[[ 1.99 -4.39  4.46 -3.74]
 [ 0.82 -3.13  2.47  0.24]] -3.74

[-0.10  0.67  1.05  0.34  4.33  0.13 -0.72] -0.10

[[-4.60 -4.37 -2.38  4.00  1.05 -2.41]
 [-5.54  2.69 -1.39  5.18 -0.41 -4.21]] -4.60

[ 5.31 -5.63 -5.51 -1.16 -3.87 -4.60] -5.51

[-0.22  0.04 -0.14  0.07  0.16  4.54] -0.14

[-3.28 -1.01  5.72 -0.56 -0.91] -1.01
---
[[-15  14  -5   5   0  -4  37]
 [ 41  16 -24   3 -26  28 -43]] >> -15

[[-204  752  858 -213  802  772]
 [-494  961  177  665  693  171]
 [-590 -724 -375  176  754  926]] >> -494

[[5 8 5 2]
 [6 8 3 3]] >> 5

[[26 19 82 32 30 56 60]
 [51 43 52 41 30 52 52]] >> 26

[[-314 -302 -237 -367 -235]
 [-568 -200 -115 -439 -575]
 [-372 -179 -355  635 -656]] >> -568

[[4 0 2 6]
 [8 5 5 4]
 [3 2 4 0]] >> 8

[[430 400 417 388 359 675 292]
 [394 452 446 438 342 491 433]
 [498 364 422 366 397 878 187]] >> 394
---
[-2.36 -0.35  4.56  3.02 -5.69 -3.66  1.77] Out: -3.66
[ 0.47 -0.72  0.02  4.84 -0.19] Out: 4.84
[-0.21  0.74  5.31  1.97  1.55 -4.20 -0.47] Out: -4.20
[-2.63 -0.22  3.87 -0.91  4.49  2.78] Out: 4.49
[-3.21 -2.67 -4.18 -2.35  2.52] Out: -2.35
[ 1.21  0.26 -2.99  5.09 -0.21] Out: 5.09
[ 1.33  0.07 -0.13  5.53] Out: -0.13
---
[137 552 435 423 191 858]
137
[8 4 6 2 6 7]
8
[ 51  85  87 127 173 201  78]
51
[ 48  40  32 -47  34 -31]
48
[-44   7  -2  39]
-44
[ 506 -518 -483  325]
506
[75 20 59 25 94 83]
75
---
30	25	41	84	95	51	52: 95, 84

409	391	375	229	11	463
534	618	488	352	493	438
827	793	675	516	981	339
: 981, 827

-605	-436	291	-328
-718	652	-493	-414
-609	-215	390	-264
: 652, 390

5	4	8	3
5	4	9	2
: 9, 8

6875	2649	5243	4616	4089
8213	3935	2352	7066	7783
: 8213, 7783

-523	-181	-329	-492	534: 534, -181
---
-7,-42,28,9
-37,27,-15,15
-43,1,-4,12
| -4

5,6,5,5,5,8
5,5,5,5,6,2
5,5,5,5,4,8
| 4

-4,5,-3,-31,3
27,19,-29,-18,-41
4,28,3,-18,13
| -18

1,6,8,6,5,9
2,1,2,2,1,4
3,2,6,3,2,7
| 2

-521,458,316,153
-293,542,-490,-259
552,518,232,92
| 232

3210,4453,6869,4960,3071
4145,7942,7812,3743,7218
4595,7826,6114,3995,8894
| 3995

4893,4441,5591,6860,4793,8322
8621,4747,3207,5502,5218,3939
5389,3344,6216,5834,5044,8860
| 5044
---
[[-0.31 -1.39 -4.87  1.62  0.17]
 [-2.75  1.95 -1.92 -0.88  1.44]
 [-2.36 -0.48  1.46 -0.01  0.02]] Out: 0.02

[[-1.43 -3.71 -1.36 -0.47 -2.10]
 [-1.79 -1.72 -1.13 -0.54 -2.40]
 [-1.63  0.10 -4.25 -4.70  0.86]] Out: 0.86

[[ 1.60  0.94  5.64 -0.70]
 [-1.67  3.19  2.57  4.49]
 [ 0.27  2.32 -1.54 -1.70]] Out: -1.70

[[-4.30 -3.05  0.41  0.13]
 [-0.11 -1.01  0.31  1.79]
 [-0.95 -1.56  0.16 -2.84]] Out: -2.84

[[-3.51 -1.54 -3.46 -2.33 -3.43  4.18]
 [-2.66  2.64 -0.29  0.07 -1.70  1.47]
 [ 2.57 -3.24 -0.29 -3.21  1.21  1.77]] Out: 1.77

[[ 0.96  3.94 -3.75  1.74  0.59 -2.33]
 [ 1.35  0.02  4.02  0.76 -0.98 -3.93]
 [-0.94 -0.99 -5.62  0.53 -0.40 -1.27]] Out: -1.27

[[-0.52 -0.47  0.12 -2.42 -0.56]
 [-0.02 -0.65 -1.08 -4.60  2.60]
 [-1.17 -0.63 -0.12 -4.87 -0.78]] Out: -0.78
---
[[ 222.2   36.8    1.2  -28.7  -17.7 -175.1]
 [ -29.1  -77.3  105.8  -41.1  138.2   57.3]] out 1.2

[[-1.6  0.9 -1.2  1.7 -1.2 -1.6 -1.6]
 [ 0.2 -0.7  0.2 -1.4  0.2  0.7  0.7]
 [ 0.7 -1.4  0.7 -2.0  0.8  0.6  0.9]] out -1.2

[ 20.03  13.70 -13.80 -12.49  -9.90 -15.04   3.48] out -13.80

[-1.01 -1.03 -0.87  0.55 -0.20 -0.05  1.44] out -0.87

[-0.12 -0.07 -0.15 -0.10 -0.09  0.11] out -0.15

[[-133.19  -93.64 -128.57 -143.54]
 [ 117.88  120.43  173.53  119.57]
 [-162.89 -125.38 -169.27 -135.71]] out -128.57

[-0.035  0.039  0.090  0.113 -0.169  0.151] out 0.090

[-0.93 -0.60  1.43 -0.77] out 1.43

[[-0.965 -2.055  1.205 -1.162 -0.915 -1.429]
 [-0.725 -0.605  1.767 -1.179 -1.089  0.022]
 [-1.387 -1.089  1.432 -1.561 -0.619 -1.208]] out 1.205
---
((734, 38, 365, 473), (190, 589, 414, 452), (850, 445, 389, 479)) Out: 190
(-253, -556, 328, 21, 631, -300) Out: 631
(70, 78, 72, 23, 21, 41) Out: 21
(131, 215, 106, 140, 37) Out: 37
(183, 20, 129, 15, 248) Out: 248
(6, 2, 8, 4, 3) Out: 3
(61, 87, 66, 41, 19) Out: 19
(769, -512, -192, 85, -147, -284, 610) Out: -147
(1, 4, 2, 4, 4, 2, 7) Out: 4
---
[ 3.85  2.26 -1.01  5.45  0.48  2.60] >> 0.48

[[ 2.00  2.84  2.04 -5.42]
 [-4.94  3.01 -5.21  2.35]] >> 2.04

[ 0.14 -5.00 -0.01 -0.03] >> -0.01

[-4.12  4.98  2.37 -0.82] >> 2.37

[[-0.04 -0.23  4.03  0.03 -0.08  0.36 -0.06]
 [-0.14 -0.12  5.50  0.21 -0.19  0.24 -0.08]] >> 0.36

[[-1.83  4.63 -1.00  0.16]
 [ 0.17  2.68 -1.36  0.51]] >> -1.00

[[-2.26 -0.03  1.62 -3.11 -3.24  0.02 -5.67]
 [-0.97 -2.00 -0.28 -1.25 -5.78  1.75  1.76]] >> 0.02
